Below are the code and all the weights of a small trained network. Each question names an input and a class and asks about switching units off, where a switched-off unit gives its printed mean instead of its output.

import numpy as np


def w(rows, s, z=0):
    codes = np.array(rows[::2]) - 128.0
    scale = np.full(codes.shape[1], s)
    scale[-1] = z or s
    return codes * scale


def f(y):
    return np.maximum(y, 0)


def log_softmax(a):
    a = a - a.max(-1, keepdims=True)
    return a - np.log(np.exp(a).sum(-1, keepdims=True))


def net(x, mask):
    res = np.array(x, float).reshape(1, 2) / 4 @ E
    y = f(res @ A[0][:, :-1].T + A[0][:, -1])
    res = res + np.where(mask, y, B[0][:, -1]) @ B[0][:, :-1]
    return log_softmax(res[-1] @ U[:, :-1].T + U[:, -1])


A, B = {}, {}
E = w([
[8,101,173,101,211,198],'x0',
[72,185,79,229,174,157],'x1',
],0.013)
A[0] = w([
[163,100,158,4,114,110,2],'N0',
[229,106,133,125,66,84,194],'N1',
[131,126,119,127,112,155,97],'N2',
[94,128,87,203,170,133,28],'N3',
[61,88,192,70,145,150,90],'N4',
[113,146,188,157,106,105,88],'N5',
[119,129,151,146,92,143,91],'N6',
],0.015,0.0051)
B[0] = w([
[176,152,183,227,54,152,209],'N0',
[165,198,100,109,201,170,252],'N1',
[151,84,95,134,149,148,128],'N2',
[251,210,175,173,87,172,184],'N3',
[207,220,65,109,185,143,217],'N4',
[142,96,140,101,144,97,128],'N5',
[140,83,108,141,139,88,128],'N6',
],0.016,0.02)
U = w([
[137,221,26,61,203,149,78],'0',
[169,155,195,172,38,138,135],'1',
[160,112,119,91,228,158,254],'2',
[60,3,130,114,82,120,95],'3',
[72,13,175,117,145,86,98],'4',
[117,67,196,81,127,19,93],'5',
[16,2,126,89,80,115,97],'6',
],0.0077,0.016)

Each question gives the input, the list of numbers given to net, and the class t.
The units are the neurons (one row each of A and B). Each row of codes is followed by its name. A weight is (code - 128) times the scale printed after its matrix; where a second scale follows, it is the last column's (A, B and U).
mask holds one flag per neuron, in row order. A switched-off neuron (its flag False) gives its mean, the last column of its row in B, instead of its output. The means were averaged over made-up inputs and are rounded, as every weight is.
A unit's drop is (log p(t) with every unit on - log p(t) with that unit switched off) / (log p(t) with every unit on - log p(t) with every unit switched off).
The circuit of an input: a set's keep is (log p(t) with only the set's units on - log p(t) with every unit switched off) / (log p(t) with every unit on - log p(t) with every unit switched off). Starting from all 7 units, units are removed one at a time, each time the one whose removal leaves the highest keep (on an exact tie, the one counted first), for as long as the keep stays at least 0.8.
units of the circuit, in order: the units of the circuit, biggest drop first
top k neurons: the k neurons with the biggest drops, biggest first
drop when u is switched off: that unit's drop, to one decimal
input [7,-7], class 0: top 2 neurons : (N4 N3)
input [2,1], class 2: top neuron : (N0)
input [7,8], class 1: top 2 neurons : (N3 N1)
input [-8,-7], class 0: top 2 neurons : (N1 N3)
input [3,2], class 2: units of the circuit, in order : (N0 N1)
input [-2,3], class 2: units of the circuit, in order : (N0 N4)
input [5,-6], class 1: top 2 neurons : (N0 N1)
input [-3,3], class 2: top 3 neurons : (N0 N4 N1)
input [0,0], class 2: top 3 neurons : (N0 N4 N3)
input [-2,-2], class 2: top 2 neurons : (N4 N3)
input [-2,-5], class 1: top 2 neurons : (N0 N4)
input [2,-7], class 1: drop when N0 is switched off : 3.9
input [4,7], class 1: drop when N4 is switched off : 0.0
input [2,-8], class 1: drop when N0 is switched off : 5.1
input [7,-6], class 0: units of the circuit, in order : (N4)
input [3,-8], class 1: drop when N0 is switched off : 4.5
